Below is a small trained network, with its code and all its weights. Each question gives an input and a class and asks what happens when units are switched off, that is, made to give their printed mean instead of their output.

import numpy as np


def w(rows, s, z=0):
    codes = np.array(rows[::2]) - 128.0
    scale = np.full(codes.shape[1], s)
    scale[-1] = z or s
    return codes * scale


def f(y):
    return np.maximum(y, 0)


def log_softmax(a):
    a = a - a.max(-1, keepdims=True)
    return a - np.log(np.exp(a).sum(-1, keepdims=True))


def net(x, mask):
    res = np.array(x, float).reshape(1, 7) / 4 @ E
    y = f(res @ A[0][:, :-1].T + A[0][:, -1])
    res = res + np.where(mask, y, B[0][:, -1]) @ B[0][:, :-1]
    return log_softmax(res[-1] @ U[:, :-1].T + U[:, -1])


A, B = {}, {}
E = w([
[103,143,89,119,42,134,109,66,148,62,72],'x0',
[178,188,166,28,213,170,51,233,94,142,166],'x1',
[137,1,79,47,118,99,120,166,203,51,212],'x2',
[38,164,36,21,164,138,160,174,145,229,12],'x3',
[183,217,115,83,164,129,122,88,203,131,145],'x4',
[109,118,65,205,176,139,7,56,86,184,51],'x5',
[102,169,245,78,173,90,192,130,52,143,120],'x6',
],0.0086)
A[0] = w([
[109,54,57,178,188,78,193,187,101,158,116,176],'neuron 0',
[170,149,128,199,144,122,246,49,156,145,125,146],'neuron 1',
[203,13,115,131,149,134,84,101,176,84,162,162],'neuron 2',
[102,127,159,107,65,121,223,98,124,133,126,255],'neuron 3',
[176,184,140,172,228,143,20,132,82,224,113,115],'neuron 4',
[72,120,127,112,149,137,202,193,77,231,53,119],'neuron 5',
[74,231,159,99,190,203,146,156,86,166,124,102],'neuron 6',
[147,133,146,35,180,114,94,172,109,111,136,246],'neuron 7',
[144,102,55,44,148,107,169,207,237,133,186,87],'neuron 8',
[172,163,114,182,107,139,176,2,162,137,107,98],'neuron 9',
],0.0085,0.0032)
B[0] = w([
[90,126,149,74,90,147,187,76,101,80,130,194],'neuron 0',
[70,201,127,184,174,131,200,175,98,133,148,203],'neuron 1',
[145,109,171,146,93,160,127,150,145,98,254,236],'neuron 2',
[170,208,164,109,174,73,140,164,124,105,139,201],'neuron 3',
[180,164,119,51,241,192,135,251,200,169,133,237],'neuron 4',
[85,116,126,75,47,165,185,119,63,79,154,228],'neuron 5',
[135,86,139,154,121,142,178,171,138,157,145,212],'neuron 6',
[156,178,186,87,130,118,196,150,138,196,122,220],'neuron 7',
[143,162,89,95,177,147,124,159,216,200,141,247],'neuron 8',
[111,171,127,191,135,58,134,113,59,165,141,215],'neuron 9',
],0.01,0.013)
U = w([
[160,173,113,52,254,153,128,150,162,175,134,174],'0',
[76,166,110,225,117,59,135,25,77,117,134,128],'1',
[58,63,41,80,191,198,104,96,164,157,151,98],'2',
[133,56,118,121,166,101,71,98,107,123,96,1],'3',
[145,131,211,126,140,130,210,160,75,97,219,182],'4',
[72,63,68,55,86,177,134,37,62,114,123,88],'5',
[191,62,125,178,51,142,66,102,156,36,204,136],'6',
[89,133,31,190,94,170,72,59,84,148,29,72],'7',
],0.0081,0.0048)

Each question gives the input, the list of numbers given to net, and the class t.
The units are the neurons (one row each of A and B). Each row of codes is followed by its name. A weight is (code - 128) times the scale printed after its matrix; where a second scale follows, it is the last column's (A, B and U).
mask holds one flag per neuron, in row order. A switched-off neuron (its flag False) gives its mean, the last column of its row in B, instead of its output. The means were averaged over made-up inputs and are rounded, as every weight is.
A unit's drop is (log p(t) with every unit on - log p(t) with that unit switched off) / (log p(t) with every unit on - log p(t) with every unit switched off).
The circuit of an input: a set's keep is (log p(t) with only the set's units on - log p(t) with every unit switched off) / (log p(t) with every unit on - log p(t) with every unit switched off). Starting from all 10 units, units are removed one at a time, each time the one whose removal leaves the highest keep (on an exact tie, the one counted first), for as long as the keep stays at least 0.8.
circuit, biggest first: the units of the circuit, biggest drop first
unit that matters most: the unit with the biggest drop
top k neurons: the k neurons with the biggest drops, biggest first
drop of u: that unit's drop, to one decimal
input [-6,-8,-5,8,-1,4,-5], class 5: circuit, biggest first => [neuron 5]
input [6,-3,-2,7,3,3,4], class 1: circuit, biggest first => [neuron 4; neuron 8]
input [-7,5,-6,7,-4,0,8], class 4: top 3 neurons => [neuron 5; neuron 6; neuron 8]
input [5,-7,7,7,1,-7,-6], class 0: top 2 neurons => [neuron 8; neuron 3]
input [4,-3,-3,-4,7,5,7], class 1: circuit, biggest first => [neuron 9; neuron 2]
input [-3,-6,5,-3,3,5,-1], class 6: circuit, biggest first => [neuron 7; neuron 4]
input [-2,-5,-8,1,0,-4,-4], class 1: circuit, biggest first => [neuron 4; neuron 9]
input [4,1,2,7,3,6,-2], class 2: circuit, biggest first => [neuron 3; neuron 7]
input [6,2,8,5,-5,5,1], class 5: top 2 neurons => [neuron 4; neuron 0]
input [3,2,3,8,-2,-3,8], class 4: top 2 neurons => [neuron 5; neuron 4]
input [-2,-3,1,5,1,-1,-4], class 2: top 2 neurons => [neuron 4; neuron 7]
input [2,8,1,5,-8,2,6], class 4: top 3 neurons => [neuron 5; neuron 8; neuron 6]
input [2,-2,-1,7,0,-3,2], class 4: top 2 neurons => [neuron 5; neuron 3]
input [8,-5,4,-7,5,6,2], class 1: circuit, biggest first => [neuron 9]
input [5,-1,-5,-7,-5,8,-2], class 1: top 3 neurons => [neuron 9; neuron 8; neuron 7]
input [-6,-7,-7,-5,-1,7,5], class 0: top 2 neurons => [neuron 4; neuron 2]
input [5,0,-3,6,-2,5,-4], class 7: top 4 neurons => [neuron 8; neuron 2; neuron 7; neuron 3]
input [-5,0,-7,3,-2,-4,-8], class 4: top 2 neurons => [neuron 8; neuron 5]
input [2,3,3,1,-7,-8,-5], class 0: top 2 neurons => [neuron 8; neuron 5]
input [2,-2,5,2,1,-1,6], class 0: circuit, biggest first => [neuron 2]
input [0,1,-4,-5,-8,-6,-7], class 6: circuit, biggest first => [neuron 7; neuron 4; neuron 1; neuron 9]
input [2,-8,2,-7,-4,0,-2], class 1: top 2 neurons => [neuron 4; neuron 9]
input [-6,-8,-4,6,-6,-1,-3], class 5: top 2 neurons => [neuron 5; neuron 0]
input [-3,-7,-7,4,4,0,-1], class 4: drop of neuron 6 => 0.2
input [-5,-1,-4,-2,7,0,5], class 0: drop of neuron 4 => 2.1
input [-8,3,-6,7,-5,-3,-4], class 4: drop of neuron 0 => 0.1
input [-8,-6,5,1,-5,8,3], class 5: drop of neuron 9 => 0.0
input [7,2,-4,-3,-2,-1,-8], class 6: unit that matters most => neuron 1
